Below is a small trained network, with its code and all its weights. Each question gives an input and a target symbol and asks what happens when units are switched off, that is, made to give their printed mean instead of their output.

import numpy as np


def w(rows, s, z=0):
    codes = np.array(rows[::2]) - 128.0
    scale = np.full(codes.shape[1], s)
    scale[-1] = z or s
    return codes * scale


def f(y):
    return y / 2 * (1 + np.tanh(0.7978845608 * (y + 0.044715 * y**3)))


def softmax(a):
    e = np.exp(a - a.max(-1, keepdims=True))
    return e / e.sum(-1, keepdims=True)


def log_softmax(a):
    a = a - a.max(-1, keepdims=True)
    return a - np.log(np.exp(a).sum(-1, keepdims=True))


def net(x, mask):
    ids = ['γδεζηλξπψ'.index(c) for c in x.split()]
    T = len(ids)
    res = E[ids] + P[:T]
    u = 0
    for l in range(3):
        r = res
        for j in range(3):
            rows = slice(2 * j, 2 * j + 2)
            q, k, v = (r @ M[l][rows].T for M in (Q, K, V))
            z = softmax(np.where(np.tri(T) > 0, q @ k.T / 2**0.5, -1e9)) @ v
            o = O[l][rows]
            res = res + np.where(mask[u + j], z, o[:, -1]) @ o[:, :-1]
        u += 3
        y = f(res @ A[l][:, :-1].T + A[l][:, -1])
        res = res + np.where(mask[u : u + 4], y, B[l][:, -1]) @ B[l][:, :-1]
        u += 4
    return log_softmax(res[-1] @ U[:, :-1].T + U[:, -1])


Q, K, V, O, A, B = {}, {}, {}, {}, {}, {}
E = w([
[140,176,176,54,133,136,113,149,119,195,137],'γ',
[121,160,140,73,111,100,91,137,94,191,164],'δ',
[69,121,121,144,100,102,101,132,129,212,166],'ε',
[88,128,143,167,84,120,143,149,171,215,134],'ζ',
[187,146,80,149,163,145,161,134,203,87,159],'η',
[155,140,84,136,107,58,97,118,110,102,180],'λ',
[185,70,191,179,186,158,192,129,162,136,150],'ξ',
[96,134,145,118,253,181,88,112,149,130,116],'π',
[207,155,134,149,79,143,201,178,56,105,161],'ψ',
],0.019)
P = w([
[217,63,30,43,129,107,108,114,164,239,62],'0',
[169,92,77,31,97,122,120,81,166,191,107],'1',
[144,66,49,80,123,98,146,160,179,192,92],'2',
[119,116,121,32,108,126,141,131,153,158,204],'3',
[187,150,64,133,122,101,135,53,118,190,45],'4',
[164,148,126,126,126,142,92,202,154,137,210],'5',
[73,156,111,103,141,68,210,119,126,141,184],'6',
[218,201,146,184,97,135,78,40,94,143,112],'7',
[107,170,112,212,162,62,158,222,127,123,183],'8',
[51,176,176,149,131,73,204,140,128,94,246],'9',
[146,223,143,225,139,28,181,45,76,137,53],'10',
[133,247,220,192,126,60,159,136,96,90,184],'11',
],0.012)
Q[0] = w([
[151,162,103,120,158,90,148,115,137,184,161],'0.h1',
[140,158,149,133,115,150,101,108,150,129,182],'0.h1',
[30,125,144,72,136,144,194,169,144,80,251],'0.h2',
[91,30,79,35,111,110,203,119,129,110,78],'0.h2',
[160,126,144,122,143,104,100,158,139,132,117],'0.h3',
[114,96,103,147,99,144,109,147,131,104,115],'0.h3',
],0.018)
K[0] = w([
[106,156,143,161,136,108,139,132,123,97,113],'0.h1',
[115,139,159,136,102,146,110,112,133,98,141],'0.h1',
[127,159,143,132,95,149,151,4,120,123,112],'0.h2',
[177,111,98,138,121,144,103,97,118,167,94],'0.h2',
[116,119,128,110,118,136,142,111,132,121,137],'0.h3',
[130,108,119,122,121,137,125,125,121,127,118],'0.h3',
],0.026)
V[0] = w([
[95,121,140,156,101,117,148,140,173,117,108],'0.h1',
[105,157,143,72,132,125,92,139,62,82,121],'0.h1',
[153,151,232,54,193,179,150,148,117,119,98],'0.h2',
[128,147,160,68,117,1,65,89,64,117,140],'0.h2',
[105,198,171,158,161,78,145,172,137,131,155],'0.h3',
[111,112,145,120,152,118,158,111,127,110,198],'0.h3',
],0.0095)
O[0] = w([
[210,173,181,117,83,187,80,80,95,100,142,84],'0.h1',
[160,67,97,240,91,156,152,150,201,161,53,2],'0.h1',
[71,157,103,84,176,1,220,85,67,125,37,87],'0.h2',
[161,132,11,201,166,194,145,71,114,219,104,161],'0.h2',
[121,149,97,243,145,120,68,176,103,108,123,156],'0.h3',
[141,129,129,203,76,106,114,95,161,136,89,143],'0.h3',
],0.0086,0.0047)
A[0] = w([
[57,126,152,122,255,159,55,128,169,136,84,119],'0.n1',
[185,167,138,115,134,112,61,70,87,125,111,255],'0.n2',
[115,105,155,128,89,146,81,154,168,92,148,77],'0.n3',
[79,99,113,130,194,135,59,123,114,105,137,204],'0.n4',
],0.007,0.0058)
B[0] = w([
[174,159,136,107,57,132,172,23,99,131,172,165],'0.n1',
[86,120,97,136,146,149,180,177,149,140,200,253],'0.n2',
[138,126,82,75,204,88,152,147,9,156,178,159],'0.n3',
[168,187,196,145,53,139,145,90,173,108,113,173],'0.n4',
],0.011,0.0065)
Q[1] = w([
[99,140,124,116,120,184,109,145,75,101,116],'1.h1',
[128,205,138,116,203,106,139,131,115,177,150],'1.h1',
[106,63,179,138,148,176,113,132,125,107,21],'1.h2',
[148,123,130,128,114,75,155,110,252,97,137],'1.h2',
[149,107,128,140,82,79,177,122,149,155,168],'1.h3',
[157,184,152,115,190,131,151,123,93,184,180],'1.h3',
],0.014)
K[1] = w([
[114,131,122,117,194,135,85,98,173,108,101],'1.h1',
[80,162,131,244,116,109,143,124,98,65,179],'1.h1',
[105,107,94,7,102,133,82,139,173,218,102],'1.h2',
[173,73,178,91,114,191,207,124,94,138,98],'1.h2',
[137,165,155,211,124,152,150,143,65,61,107],'1.h3',
[109,152,102,205,104,85,115,135,84,95,169],'1.h3',
],0.011)
V[1] = w([
[48,150,170,106,153,167,126,160,175,180,107],'1.h1',
[186,195,140,120,130,182,190,198,96,123,83],'1.h1',
[232,32,169,147,206,110,192,83,160,68,138],'1.h2',
[118,141,2,92,124,80,81,129,213,57,160],'1.h2',
[187,63,42,107,118,39,45,112,178,81,113],'1.h3',
[73,175,143,107,235,161,88,96,187,124,135],'1.h3',
],0.0068)
O[1] = w([
[172,177,162,108,217,180,158,160,161,162,60,103],'1.h1',
[59,84,180,71,132,222,200,80,75,130,117,164],'1.h1',
[134,43,208,188,159,147,140,101,35,164,196,212],'1.h2',
[61,166,73,174,84,86,11,2,96,69,113,101],'1.h2',
[128,123,71,201,85,53,93,97,143,131,157,2],'1.h3',
[228,134,216,161,204,105,160,158,113,191,103,54],'1.h3',
],0.0075,0.0062)
A[1] = w([
[178,121,86,128,177,135,166,122,176,24,148,84],'1.n1',
[126,194,69,127,115,85,109,154,254,112,109,185],'1.n2',
[137,120,158,91,165,178,170,163,100,154,130,115],'1.n3',
[134,104,47,183,164,188,148,91,145,191,94,2],'1.n4',
],0.008,0.0066)
B[1] = w([
[155,55,106,157,107,95,114,70,80,96,143,136],'1.n1',
[116,87,140,149,123,184,172,152,109,157,103,180],'1.n2',
[121,123,67,172,81,74,91,121,139,111,142,250],'1.n3',
[145,120,207,82,132,121,97,157,9,117,87,185],'1.n4',
],0.012,0.014)
Q[2] = w([
[166,127,37,159,142,242,122,99,82,233,187],'2.h1',
[105,148,28,162,218,174,243,94,67,255,190],'2.h1',
[189,82,157,149,172,69,121,108,178,136,101],'2.h2',
[109,80,66,95,91,181,177,98,242,80,25],'2.h2',
[90,16,192,179,76,107,125,102,166,80,73],'2.h3',
[157,107,127,179,96,175,164,172,181,138,158],'2.h3',
],0.007)
K[2] = w([
[78,190,66,46,60,103,39,202,161,232,72],'2.h1',
[99,255,166,118,16,121,144,163,143,236,133],'2.h1',
[158,127,138,88,120,108,129,79,138,185,159],'2.h2',
[146,30,89,1,134,96,65,114,161,209,117],'2.h2',
[214,49,84,104,60,114,159,95,111,92,121],'2.h3',
[55,181,137,197,135,157,122,151,111,103,134],'2.h3',
],0.0075)
V[2] = w([
[191,98,125,137,203,158,139,77,144,16,107],'2.h1',
[67,10,85,134,253,132,68,181,140,100,122],'2.h1',
[122,73,126,65,227,138,95,60,134,118,162],'2.h2',
[66,42,102,174,177,120,123,244,122,133,113],'2.h2',
[123,179,109,136,160,157,188,85,84,128,169],'2.h3',
[77,123,208,93,217,129,84,111,203,218,94],'2.h3',
],0.0058)
O[2] = w([
[159,86,110,104,95,51,55,113,47,228,129,9],'2.h1',
[2,183,187,241,112,122,103,166,83,158,168,88],'2.h1',
[142,224,188,201,165,157,139,199,156,104,129,108],'2.h2',
[119,93,145,38,217,100,71,81,151,166,213,112],'2.h2',
[148,148,106,131,150,104,97,210,189,117,127,153],'2.h3',
[179,73,102,212,136,136,174,55,75,26,185,97],'2.h3',
],0.0073,0.014)
A[2] = w([
[150,114,70,206,188,208,129,102,189,196,116,79],'2.n1',
[162,125,108,174,85,255,35,160,195,121,192,1],'2.n2',
[68,159,69,117,247,90,245,84,150,164,106,87],'2.n3',
[112,102,151,151,140,161,200,109,171,183,68,64],'2.n4',
],0.0063,0.0044)
B[2] = w([
[147,253,90,222,254,91,96,137,87,201,190,176],'2.n1',
[107,63,131,102,73,52,61,97,110,64,38,254],'2.n2',
[185,132,206,157,6,136,106,147,137,118,88,225],'2.n3',
[48,48,114,167,183,148,60,148,61,147,120,159],'2.n4',
],0.0094)
U = w([
[132,116,149,97,131,63,182,105,100,122,69,74],'γ',
[107,77,194,110,122,144,107,127,48,116,93,3],'δ',
[80,140,84,145,193,161,224,112,64,148,151,192],'ε',
[104,180,115,114,137,223,171,159,222,133,168,231],'ζ',
[42,232,197,103,202,19,190,93,39,39,103,90],'η',
[66,123,65,171,128,84,118,42,114,140,115,214],'λ',
[166,136,184,141,85,91,138,136,75,168,253,59],'ξ',
[126,121,154,195,50,103,211,118,115,152,110,116],'π',
[63,81,149,83,84,188,165,144,130,49,175,166],'ψ',
],0.005,0.0055)

Each question gives the input, a string of symbols that net reads in full, and the target symbol t.
The units are the heads (2 rows each of Q, K, V and O) and the neurons (one row each of A and B). Each row of codes is followed by its name. A weight is (code - 128) times the scale printed after its matrix; where a second scale follows, it is the last column's (O, A, B and U).
mask holds one flag per unit, layer by layer, with each layer's heads first. A switched-off unit (its flag False) gives its mean, the last column of its rows in O or B, instead of its output. The means were averaged over made-up inputs and are rounded, as every weight is.
A unit's drop is (log p(t) with every unit on - log p(t) with that unit switched off) / (log p(t) with every unit on - log p(t) with every unit switched off).
The circuit of an input: a set's keep is (log p(t) with only the set's units on - log p(t) with every unit switched off) / (log p(t) with every unit on - log p(t) with every unit switched off). Starting from the 12 units with the biggest drops (on a tie, the unit counted first), units are removed one at a time, each time the one whose removal leaves the highest keep (on an exact tie, the one counted first), for as long as the keep stays at least 0.8.
units of the circuit, in order: the units of the circuit, biggest drop first
top k neurons: the k neurons with the biggest drops, biggest first
top k neurons in layer l: the k neurons of layer l with the biggest drops, biggest first
heads that matter: for each layer, one digit per head in row order, 1 if its drop is at least 0.15 and else 0, layers parted by /
input λ ψ λ π ψ π, target γ: units of the circuit, in order	0.h2; 2.h1; 0.n1; 0.n4
input ζ λ ξ γ, target δ: top 4 neurons	1.n4; 2.n2; 1.n3; 0.n3
input λ γ λ ζ η λ π η γ ψ γ, target ψ: units of the circuit, in order	1.h3; 1.h1
input γ π ε γ, target γ: units of the circuit, in order	0.h2; 2.h1; 0.n1
input ζ δ ζ ψ ξ, target ψ: units of the circuit, in order	0.h2; 1.h3
input ξ ε ζ γ, target ζ: units of the circuit, in order	0.h3; 1.h2; 0.h1; 2.h1
input ξ γ λ γ γ ζ ζ ε ζ ζ ε, target ψ: units of the circuit, in order	0.h2; 2.n1
input ζ ψ ε, target ψ: units of the circuit, in order	0.h2; 1.h3
input ξ ε ζ λ ψ η ε γ, target ξ: units of the circuit, in order	0.h2; 2.h1; 2.n2
input ζ ψ ζ π δ ζ ξ, target ξ: units of the circuit, in order	1.h2; 2.h2
input γ ε ψ ζ ζ ζ ψ ε λ γ ε δ, target π: top 2 neurons in layer 2	2.n3; 2.n2
input ζ ζ ζ π η π π, target ξ: units of the circuit, in order	0.h2; 2.h1; 1.n1
input ζ π ψ δ ζ, target ζ: heads that matter	001 / 000 / 000
input γ ε γ ψ δ ψ ζ δ ζ η δ, target ψ: units of the circuit, in order	0.h2
input γ ζ ψ λ λ γ ζ π λ, target ψ: units of the circuit, in order	0.h2; 2.n1
input ε λ ζ ζ γ ζ ψ γ ψ γ, target π: units of the circuit, in order	0.h2; 2.n3
input λ ε γ, target λ: heads that matter	000 / 111 / 000
input δ λ γ ε ε η δ γ, target η: units of the circuit, in order	1.h2; 1.n3
input ζ ζ λ π δ, target δ: top 3 neurons	1.n4; 2.n2; 1.n3
input ζ λ δ δ γ δ ε, target π: units of the circuit, in order	2.n3; 0.h2
input π ψ ζ ε γ ε γ γ γ δ ξ δ, target ε: top 3 neurons	1.n4; 2.n3; 2.n2
input δ π γ δ π ψ, target ε: heads that matter	110 / 000 / 000
input γ π δ λ δ η η, target η: top neuron in layer 0	0.n4
input ε π π γ ψ, target γ: heads that matter	110 / 000 / 100
input ζ ζ η ε ξ ψ γ δ π λ, target π: top 2 neurons	0.n4; 0.n1
input π ζ δ η ζ λ, target λ: top 3 neurons	1.n4; 2.n3; 0.n3
input λ ζ η, target λ: heads that matter	100 / 011 / 000
input ψ ξ ε ψ ψ π ξ ε ξ, target η: heads that matter	010 / 000 / 000
input η ζ ξ η λ ζ, target λ: top 2 neurons	0.n3; 1.n4
input η π ξ ξ γ ζ δ δ λ γ, target ε: heads that matter	011 / 000 / 000
